Below is a small trained network, with its code and all its weights. Each question gives an input and a class and asks what happens when units are switched off, that is, made to give their printed mean instead of their output.

import numpy as np


def w(rows, s, z=0):
    codes = np.array(rows[::2]) - 128.0
    scale = np.full(codes.shape[1], s)
    scale[-1] = z or s
    return codes * scale


def norm(h):
    return h / np.sqrt((h * h).mean(-1, keepdims=True) + 1e-5)


def f(y):
    return np.maximum(y, 0)


def log_softmax(a):
    a = a - a.max(-1, keepdims=True)
    return a - np.log(np.exp(a).sum(-1, keepdims=True))


def net(x, mask):
    res = np.array(x, float).reshape(1, 8) / 4 @ E
    u = 0
    for l in range(4):
        y = f(norm(res) @ A[l][:, :-1].T + A[l][:, -1])
        res = res + np.where(mask[u : u + 10], y, B[l][:, -1]) @ B[l][:, :-1]
        u += 10
    return log_softmax(norm(res)[-1] @ U[:, :-1].T + U[:, -1])


A, B = {}, {}
E = w([
[127,130,129],'x0',
[129,128,128],'x1',
[128,126,128],'x2',
[127,128,128],'x3',
[129,97,65],'x4',
[126,129,129],'x5',
[2,72,168],'x6',
[67,230,82],'x7',
],0.0046)
A[0] = w([
[146,227,116,159],'0.n1',
[227,55,161,116],'0.n2',
[104,218,118,252],'0.n3',
[204,103,192,96],'0.n4',
[89,90,208,190],'0.n5',
[145,201,105,135],'0.n6',
[158,186,191,70],'0.n7',
[4,157,172,95],'0.n8',
[165,128,229,25],'0.n9',
[52,96,106,244],'0.n10',
],0.011,0.0024)
B[0] = w([
[135,91,135,230],'0.n1',
[216,166,68,253],'0.n2',
[71,80,173,244],'0.n3',
[115,172,143,209],'0.n4',
[142,2,171,225],'0.n5',
[141,91,110,205],'0.n6',
[189,172,178,173],'0.n7',
[72,122,147,244],'0.n8',
[180,137,159,177],'0.n9',
[99,120,5,224],'0.n10',
],0.0085,0.0056)
A[1] = w([
[14,206,108,42],'1.n1',
[189,219,137,145],'1.n2',
[206,145,173,208],'1.n3',
[160,109,212,243],'1.n4',
[185,109,197,247],'1.n5',
[162,137,32,225],'1.n6',
[44,235,124,121],'1.n7',
[90,29,2,27],'1.n8',
[20,107,163,79],'1.n9',
[137,207,73,169],'1.n10',
],0.0073,0.0015)
B[1] = w([
[114,56,132,161],'1.n1',
[80,179,170,188],'1.n2',
[38,177,145,212],'1.n3',
[52,121,166,199],'1.n4',
[19,212,159,214],'1.n5',
[33,115,133,212],'1.n6',
[177,104,4,144],'1.n7',
[207,121,111,254],'1.n8',
[152,199,51,212],'1.n9',
[99,76,179,161],'1.n10',
],0.0046,0.0049)
A[2] = w([
[63,25,117,102],'2.n1',
[94,193,117,155],'2.n2',
[119,110,113,160],'2.n3',
[55,163,38,223],'2.n4',
[117,216,142,247],'2.n5',
[107,80,76,155],'2.n6',
[2,129,166,208],'2.n7',
[183,52,157,3],'2.n8',
[95,48,54,156],'2.n9',
[197,148,94,91],'2.n10',
],0.0087,0.0011)
B[2] = w([
[234,191,127,254],'2.n1',
[165,46,178,153],'2.n2',
[169,90,140,158],'2.n3',
[173,166,153,202],'2.n4',
[193,109,204,174],'2.n5',
[233,118,174,206],'2.n6',
[129,252,220,233],'2.n7',
[84,3,141,166],'2.n8',
[142,67,227,248],'2.n9',
[5,185,23,177],'2.n10',
],0.0041,0.006)
A[3] = w([
[175,84,141,148],'3.n1',
[166,113,150,115],'3.n2',
[73,118,168,65],'3.n3',
[175,165,6,49],'3.n4',
[120,118,97,139],'3.n5',
[33,84,100,254],'3.n6',
[132,94,116,166],'3.n7',
[169,121,126,137],'3.n8',
[141,114,170,162],'3.n9',
[78,109,187,151],'3.n10',
],0.015,0.0032)
B[3] = w([
[106,135,181,244],'3.n1',
[144,132,130,200],'3.n2',
[118,103,64,201],'3.n3',
[78,153,132,245],'3.n4',
[244,137,116,160],'3.n5',
[171,139,67,246],'3.n6',
[157,108,157,196],'3.n7',
[135,149,110,199],'3.n8',
[113,160,140,229],'3.n9',
[66,94,101,254],'3.n10',
],0.011,0.0051)
U = w([
[185,221,179,3],'0',
[20,134,167,115],'1',
[105,205,79,203],'2',
[169,112,170,224],'3',
[68,34,170,134],'4',
[32,57,33,94],'5',
[194,51,105,132],'6',
[164,99,2,85],'7',
],0.017,0.0036)

Each question gives the input, the list of numbers given to net, and the class t.
The units are the neurons (one row each of A and B). Each row of codes is followed by its name. A weight is (code - 128) times the scale printed after its matrix; where a second scale follows, it is the last column's (A, B and U).
mask holds one flag per neuron, layer by layer. A switched-off neuron (its flag False) gives its mean, the last column of its row in B, instead of its output. The means were averaged over made-up inputs and are rounded, as every weight is.
A unit's drop is (log p(t) with every unit on - log p(t) with that unit switched off) / (log p(t) with every unit on - log p(t) with every unit switched off).
The circuit of an input: a set's keep is (log p(t) with only the set's units on - log p(t) with every unit switched off) / (log p(t) with every unit on - log p(t) with every unit switched off). Starting from the 12 units with the biggest drops (on a tie, the unit counted first), units are removed one at a time, each time the one whose removal leaves the highest keep (on an exact tie, the one counted first), for as long as the keep stays at least 0.8.
units of the circuit, in order: the units of the circuit, biggest drop first
unit that matters most: the unit with the biggest drop
k most important neurons: the k neurons with the biggest drops, biggest first
top k neurons in layer l: the k neurons of layer l with the biggest drops, biggest first
drop when u is switched off: that unit's drop, to one decimal
input [7,0,-8,-2,6,-5,8,6], class 7: 2 most important neurons : 0.n10, 3.n6
input [-5,8,-5,3,8,0,-4,0], class 2: units of the circuit, in order : 0.n5, 3.n4
input [-6,3,-2,-6,6,-8,3,-6], class 6: top neuron in layer 2 : 2.n7
input [0,5,-6,-3,-7,-3,2,3], class 5: units of the circuit, in order : 3.n3, 3.n1
input [3,6,-2,2,-3,6,-1,8], class 1: 2 most important neurons : 0.n2, 0.n3
input [-4,-1,-2,-8,-4,2,-1,8], class 1: top 3 neurons in layer 2 : 2.n7, 2.n1, 2.n4
input [1,5,-8,8,-5,-8,-6,8], class 1: 2 most important neurons : 0.n10, 2.n7
input [-7,-4,5,5,5,3,-8,3], class 3: top 3 neurons in layer 1 : 1.n9, 1.n6, 1.n5
input [-3,3,2,2,1,2,4,2], class 7: 3 most important neurons : 0.n10, 0.n8, 3.n6
input [5,5,-3,0,8,-5,-6,0], class 2: 2 most important neurons : 0.n5, 3.n4
input [-6,-3,4,-5,-1,-3,-2,6], class 1: 4 most important neurons : 0.n3, 0.n2, 0.n10, 0.n1
input [-2,1,0,-1,1,-4,-5,4], class 3: 3 most important neurons : 0.n6, 2.n1, 0.n9
input [5,-7,-4,2,6,5,-6,1], class 3: 3 most important neurons : 1.n9, 0.n7, 0.n2
input [6,-1,8,1,1,-1,0,-3], class 2: unit that matters most : 0.n2
input [-7,-2,1,5,1,0,2,8], class 7: 4 most important neurons : 0.n10, 3.n6, 1.n7, 0.n5
input [5,8,8,5,-8,-6,2,8], class 5: top 3 neurons in layer 0 : 0.n3, 0.n8, 0.n2
input [2,4,-1,-3,2,-4,-6,-8], class 2: 2 most important neurons : 0.n2, 2.n10
input [-1,8,6,2,-1,3,-2,-5], class 0: top 3 neurons in layer 0 : 0.n10, 0.n2, 0.n4
input [-5,0,2,-6,1,7,-3,5], class 3: top 2 neurons in layer 0 : 0.n6, 0.n5
input [4,7,2,4,6,-8,8,-8], class 6: unit that matters most : 0.n10
input [-8,-8,7,1,1,-3,-1,-1], class 2: drop when 0.n3 is switched off : 0.3
input [-7,1,-1,-7,5,-8,6,-8], class 6: drop when 0.n10 is switched off : 0.2
input [7,-4,-2,0,-6,3,-3,1], class 1: top 2 neurons in layer 0 : 0.n2, 0.n3
input [1,-8,8,-2,-1,1,1,2], class 5: drop when 0.n2 is switched off : 1.8
input [-1,1,-7,3,-6,-6,5,4], class 5: top 2 neurons in layer 0 : 0.n8, 0.n10
input [-3,8,1,4,4,2,7,8], class 7: drop when 3.n6 is switched off : 0.3
input [-7,2,-4,5,7,-1,-8,-7], class 2: unit that matters most : 3.n4
